Below are the code and all the weights of a small trained network. Each question names an input and a target symbol and asks about switching units off, where a switched-off unit gives its printed mean instead of its output.

import numpy as np


def w(rows, s, z=0):
    codes = np.array(rows[::2]) - 128.0
    scale = np.full(codes.shape[1], s)
    scale[-1] = z or s
    return codes * scale


def norm(h):
    return h / np.sqrt((h * h).mean(-1, keepdims=True) + 1e-5)


def f(y):
    return np.maximum(y, 0)


def softmax(a):
    e = np.exp(a - a.max(-1, keepdims=True))
    return e / e.sum(-1, keepdims=True)


def log_softmax(a):
    a = a - a.max(-1, keepdims=True)
    return a - np.log(np.exp(a).sum(-1, keepdims=True))


def net(x, mask):
    ids = ['ΨΩζημπφ'.index(c) for c in x.split()]
    T = len(ids)
    res = E[ids] + P[:T]
    u = 0
    for l in range(3):
        r = norm(res)
        for j in range(2):
            rows = slice(4 * j, 4 * j + 4)
            q, k, v = (r @ M[l][rows].T for M in (Q, K, V))
            z = softmax(np.where(np.tri(T) > 0, q @ k.T / 4**0.5, -1e9)) @ v
            o = O[l][rows]
            res = res + np.where(mask[u + j], z, o[:, -1]) @ o[:, :-1]
        u += 2
        y = f(norm(res) @ A[l][:, :-1].T + A[l][:, -1])
        res = res + np.where(mask[u : u + 8], y, B[l][:, -1]) @ B[l][:, :-1]
        u += 8
    return log_softmax(norm(res)[-1] @ U[:, :-1].T + U[:, -1])


Q, K, V, O, A, B = {}, {}, {}, {}, {}, {}
E = w([
[180,125,210,125,103,114],'Ψ',
[137,110,45,12,2,175],'Ω',
[66,185,110,178,47,115],'ζ',
[89,154,127,77,225,42],'η',
[148,118,213,95,165,49],'μ',
[72,63,134,149,109,191],'π',
[129,79,149,47,140,65],'φ',
],0.0095)
P = w([
[87,145,148,85,109,228],'0',
[113,114,126,154,77,93],'1',
[172,111,79,185,77,102],'2',
[246,173,18,185,89,135],'3',
[172,178,2,75,225,141],'4',
[142,207,55,72,210,165],'5',
[37,141,221,80,128,169],'6',
[151,74,152,109,95,107],'7',
[165,22,144,113,62,101],'8',
],0.006)
Q[0] = w([
[121,234,118,58,253,196],'0.h1',
[79,145,206,142,112,141],'0.h1',
[71,151,239,75,147,128],'0.h1',
[172,81,100,130,201,38],'0.h1',
[154,113,143,59,128,158],'0.h2',
[104,124,147,164,107,144],'0.h2',
[141,56,138,98,121,154],'0.h2',
[220,139,185,105,75,149],'0.h2',
],0.0083)
K[0] = w([
[120,67,122,202,99,80],'0.h1',
[214,138,1,165,132,188],'0.h1',
[212,133,88,190,140,102],'0.h1',
[74,181,173,139,164,142],'0.h1',
[179,117,54,91,142,136],'0.h2',
[126,157,117,133,141,181],'0.h2',
[137,110,91,137,114,140],'0.h2',
[180,112,89,75,72,131],'0.h2',
],0.0089)
V[0] = w([
[214,153,110,109,133,126],'0.h1',
[158,146,75,137,76,171],'0.h1',
[61,35,147,179,253,129],'0.h1',
[76,154,67,144,97,189],'0.h1',
[100,92,109,89,120,85],'0.h2',
[187,70,107,182,191,102],'0.h2',
[11,181,176,143,98,176],'0.h2',
[110,156,100,107,104,228],'0.h2',
],0.0062)
O[0] = w([
[198,190,82,111,123,100,120],'0.h1',
[208,60,25,157,143,99,34],'0.h1',
[17,120,189,154,166,121,101],'0.h1',
[111,49,2,194,152,118,5],'0.h1',
[120,32,24,54,64,161,178],'0.h2',
[15,126,101,135,156,119,86],'0.h2',
[216,195,96,200,123,84,114],'0.h2',
[123,222,152,23,168,169,57],'0.h2',
],0.0045,0.0027)
A[0] = w([
[182,106,222,197,177,92,130],'0.n1',
[49,157,153,126,86,147,99],'0.n2',
[139,248,157,210,81,131,233],'0.n3',
[99,79,125,149,130,252,163],'0.n4',
[153,33,180,85,203,179,248],'0.n5',
[195,254,120,188,159,150,151],'0.n6',
[64,213,45,115,17,109,99],'0.n7',
[103,151,138,112,116,62,175],'0.n8',
],0.0043,0.0014)
B[0] = w([
[120,132,120,185,109,254,214],'0.n1',
[55,176,166,160,117,66,176],'0.n2',
[123,44,106,119,127,87,196],'0.n3',
[254,155,242,73,158,132,190],'0.n4',
[234,69,71,188,171,64,253],'0.n5',
[108,115,189,131,156,115,159],'0.n6',
[69,141,103,162,123,50,175],'0.n7',
[123,135,127,243,61,174,201],'0.n8',
],0.0052,0.0036)
Q[1] = w([
[79,149,174,132,123,144],'1.h1',
[138,83,161,254,153,27],'1.h1',
[173,103,155,129,105,119],'1.h1',
[95,172,92,163,134,186],'1.h1',
[191,136,129,140,84,110],'1.h2',
[96,107,118,215,109,78],'1.h2',
[117,72,154,177,78,73],'1.h2',
[119,112,148,121,92,182],'1.h2',
],0.0095)
K[1] = w([
[163,146,137,102,115,201],'1.h1',
[177,95,185,98,255,145],'1.h1',
[103,132,100,75,159,96],'1.h1',
[103,158,128,180,141,194],'1.h1',
[140,95,55,59,136,140],'1.h2',
[156,190,78,119,133,208],'1.h2',
[171,237,102,25,141,149],'1.h2',
[170,122,182,102,213,81],'1.h2',
],0.0073)
V[1] = w([
[170,133,115,179,121,112],'1.h1',
[146,103,112,82,125,105],'1.h1',
[135,208,163,254,152,83],'1.h1',
[162,169,105,157,153,169],'1.h1',
[131,171,133,225,88,143],'1.h2',
[100,189,152,163,106,156],'1.h2',
[80,204,101,102,131,128],'1.h2',
[166,248,134,214,203,198],'1.h2',
],0.0076)
O[1] = w([
[81,97,114,170,77,68,149],'1.h1',
[96,85,133,137,155,176,139],'1.h1',
[90,115,147,168,53,19,189],'1.h1',
[149,169,47,187,80,160,85],'1.h1',
[165,165,176,229,8,125,151],'1.h2',
[162,67,95,165,77,190,143],'1.h2',
[64,213,112,84,108,213,2],'1.h2',
[146,221,2,248,114,176,128],'1.h2',
],0.0048,0.0032)
A[1] = w([
[72,75,206,220,135,112,232],'1.n1',
[51,98,147,158,116,197,99],'1.n2',
[173,25,157,105,146,137,127],'1.n3',
[72,90,184,81,116,158,92],'1.n4',
[136,99,104,97,60,103,189],'1.n5',
[182,53,97,50,107,211,73],'1.n6',
[128,57,93,119,135,253,216],'1.n7',
[208,144,167,102,131,99,246],'1.n8',
],0.0051,0.0014)
B[1] = w([
[102,239,115,119,159,185,253],'1.n1',
[167,254,182,171,110,52,135],'1.n2',
[121,177,129,191,164,91,222],'1.n3',
[115,122,59,152,138,116,173],'1.n4',
[102,241,110,104,138,159,172],'1.n5',
[165,189,140,101,156,116,164],'1.n6',
[110,144,149,180,200,133,151],'1.n7',
[40,94,119,103,156,35,225],'1.n8',
],0.0061,0.0054)
Q[2] = w([
[85,138,123,149,142,135],'2.h1',
[127,125,188,177,73,243],'2.h1',
[180,128,158,97,208,105],'2.h1',
[68,96,128,105,77,63],'2.h1',
[134,205,237,169,115,39],'2.h2',
[125,121,159,134,124,40],'2.h2',
[41,86,46,254,102,162],'2.h2',
[119,243,181,114,114,28],'2.h2',
],0.0084)
K[2] = w([
[144,90,129,92,179,107],'2.h1',
[157,110,201,200,254,109],'2.h1',
[37,151,89,162,71,56],'2.h1',
[139,170,152,54,84,175],'2.h1',
[126,57,199,81,174,102],'2.h2',
[118,117,185,133,148,48],'2.h2',
[109,117,156,208,156,176],'2.h2',
[165,34,168,42,173,104],'2.h2',
],0.0084)
V[2] = w([
[77,115,40,19,4,116],'2.h1',
[227,124,133,139,94,200],'2.h1',
[157,91,127,149,197,171],'2.h1',
[73,75,34,109,116,73],'2.h1',
[10,159,58,134,164,43],'2.h2',
[95,253,65,84,146,197],'2.h2',
[128,113,218,200,163,162],'2.h2',
[178,161,79,48,78,165],'2.h2',
],0.0063)
O[2] = w([
[65,57,126,78,46,164,39],'2.h1',
[91,184,145,75,123,157,78],'2.h1',
[126,132,198,161,176,124,49],'2.h1',
[104,1,113,101,99,118,56],'2.h1',
[64,127,153,173,107,159,203],'2.h2',
[80,92,125,163,185,200,53],'2.h2',
[122,61,141,171,83,82,209],'2.h2',
[115,148,90,68,132,126,2],'2.h2',
],0.0061,0.0046)
A[2] = w([
[157,198,240,151,187,142,137],'2.n1',
[129,85,105,122,119,60,201],'2.n2',
[136,150,158,212,58,139,53],'2.n3',
[109,253,40,188,32,100,153],'2.n4',
[113,202,186,141,192,152,6],'2.n5',
[42,143,134,92,26,146,22],'2.n6',
[169,163,98,209,49,168,188],'2.n7',
[191,29,91,157,62,137,184],'2.n8',
],0.0058,0.0018)
B[2] = w([
[121,108,72,138,31,191,253],'2.n1',
[84,156,35,162,142,157,192],'2.n2',
[46,151,146,39,187,126,206],'2.n3',
[176,35,120,51,142,114,252],'2.n4',
[115,2,113,144,68,149,179],'2.n5',
[190,37,12,179,178,161,147],'2.n6',
[102,32,177,81,218,164,205],'2.n7',
[136,32,64,129,36,194,156],'2.n8',
],0.0055,0.0058)
U = w([
[254,192,97,112,91,38,49],'Ψ',
[132,191,108,93,119,170,253],'Ω',
[158,39,52,143,34,136,114],'ζ',
[21,124,132,180,150,171,115],'η',
[86,156,227,144,65,52,206],'μ',
[180,130,58,240,200,136,141],'π',
[127,76,178,61,198,121,29],'φ',
],0.008,0.0021)

Each question gives the input, a string of symbols that net reads in full, and the target symbol t.
The units are the heads (4 rows each of Q, K, V and O) and the neurons (one row each of A and B). Each row of codes is followed by its name. A weight is (code - 128) times the scale printed after its matrix; where a second scale follows, it is the last column's (O, A, B and U).
mask holds one flag per unit, layer by layer, with each layer's heads first. A switched-off unit (its flag False) gives its mean, the last column of its rows in O or B, instead of its output. The means were averaged over made-up inputs and are rounded, as every weight is.
A unit's drop is (log p(t) with every unit on - log p(t) with that unit switched off) / (log p(t) with every unit on - log p(t) with every unit switched off).
The circuit of an input: a set's keep is (log p(t) with only the set's units on - log p(t) with every unit switched off) / (log p(t) with every unit on - log p(t) with every unit switched off). Starting from the 12 units with the biggest drops (on a tie, the unit counted first), units are removed one at a time, each time the one whose removal leaves the highest keep (on an exact tie, the one counted first), for as long as the keep stays at least 0.8.
circuit, biggest first: the units of the circuit, biggest drop first
unit that matters most: the unit with the biggest drop
top k neurons: the k neurons with the biggest drops, biggest first
top k neurons in layer l: the k neurons of layer l with the biggest drops, biggest first
heads that matter: for each layer, one digit per head in row order, 1 if its drop is at least 0.15 and else 0, layers parted by /
drop of u: that unit's drop, to one decimal
input μ η π Ψ π μ μ, target Ψ: top neuron in layer 1	(1.n1)
input μ μ η μ η μ π Ψ, target η: heads that matter	11 / 01 / 01
input ζ π ζ μ η φ, target ζ: heads that matter	00 / 10 / 10
input π η Ω φ π φ μ π, target φ: heads that matter	00 / 11 / 00
input μ φ η, target μ: heads that matter	10 / 10 / 00
input π ζ μ μ Ω μ μ μ, target ζ: circuit, biggest first	(2.h1, 2.n8)
input φ π φ, target φ: heads that matter	00 / 11 / 00
input φ μ μ, target φ: heads that matter	01 / 11 / 00
input η Ψ π, target η: heads that matter	10 / 01 / 01
input μ Ψ Ω, target Ω: heads that matter	00 / 10 / 01
input Ω Ψ η, target η: heads that matter	01 / 11 / 00
input π μ Ψ π π μ η, target π: top 2 neurons	(0.n4, 0.n8)
input π Ψ Ψ π μ Ψ μ, target π: heads that matter	10 / 00 / 00
input Ψ π Ω μ, target μ: heads that matter	01 / 11 / 10
input μ π ζ ζ η μ, target ζ: unit that matters most	0.h1
input Ω π η φ π, target φ: top 2 neurons	(0.n1, 0.n4)
input μ π π Ω π ζ, target ζ: heads that matter	00 / 00 / 10
input ζ η η, target ζ: circuit, biggest first	(2.n4, 1.h2)
input π μ μ μ μ Ω π π π, target π: heads that matter	10 / 10 / 00
input μ π μ Ψ Ψ μ π μ π, target Ψ: heads that matter	10 / 00 / 00
input μ μ μ μ Ψ π μ μ π, target π: circuit, biggest first	(2.h1)
input Ω μ Ψ ζ, target ζ: heads that matter	10 / 00 / 10
input π μ Ψ ζ Ψ μ π Ψ, target Ψ: top 3 neurons	(0.n1, 2.n5, 1.n4)
input μ ζ μ μ Ψ, target ζ: top 2 neurons	(0.n5, 2.n8)
input Ψ μ μ η μ μ Ψ Ω Ψ, target Ψ: top 2 neurons	(1.n6, 0.n1)
input π η Ψ φ μ π Ψ Ω, target φ: drop of 1.h1	0.5
input φ φ η, target φ: circuit, biggest first	(1.h2)
input φ μ Ω π μ, target φ: drop of 0.h2	0.2
input Ω μ φ μ ζ μ η Ψ, target ζ: drop of 0.n3	0.1
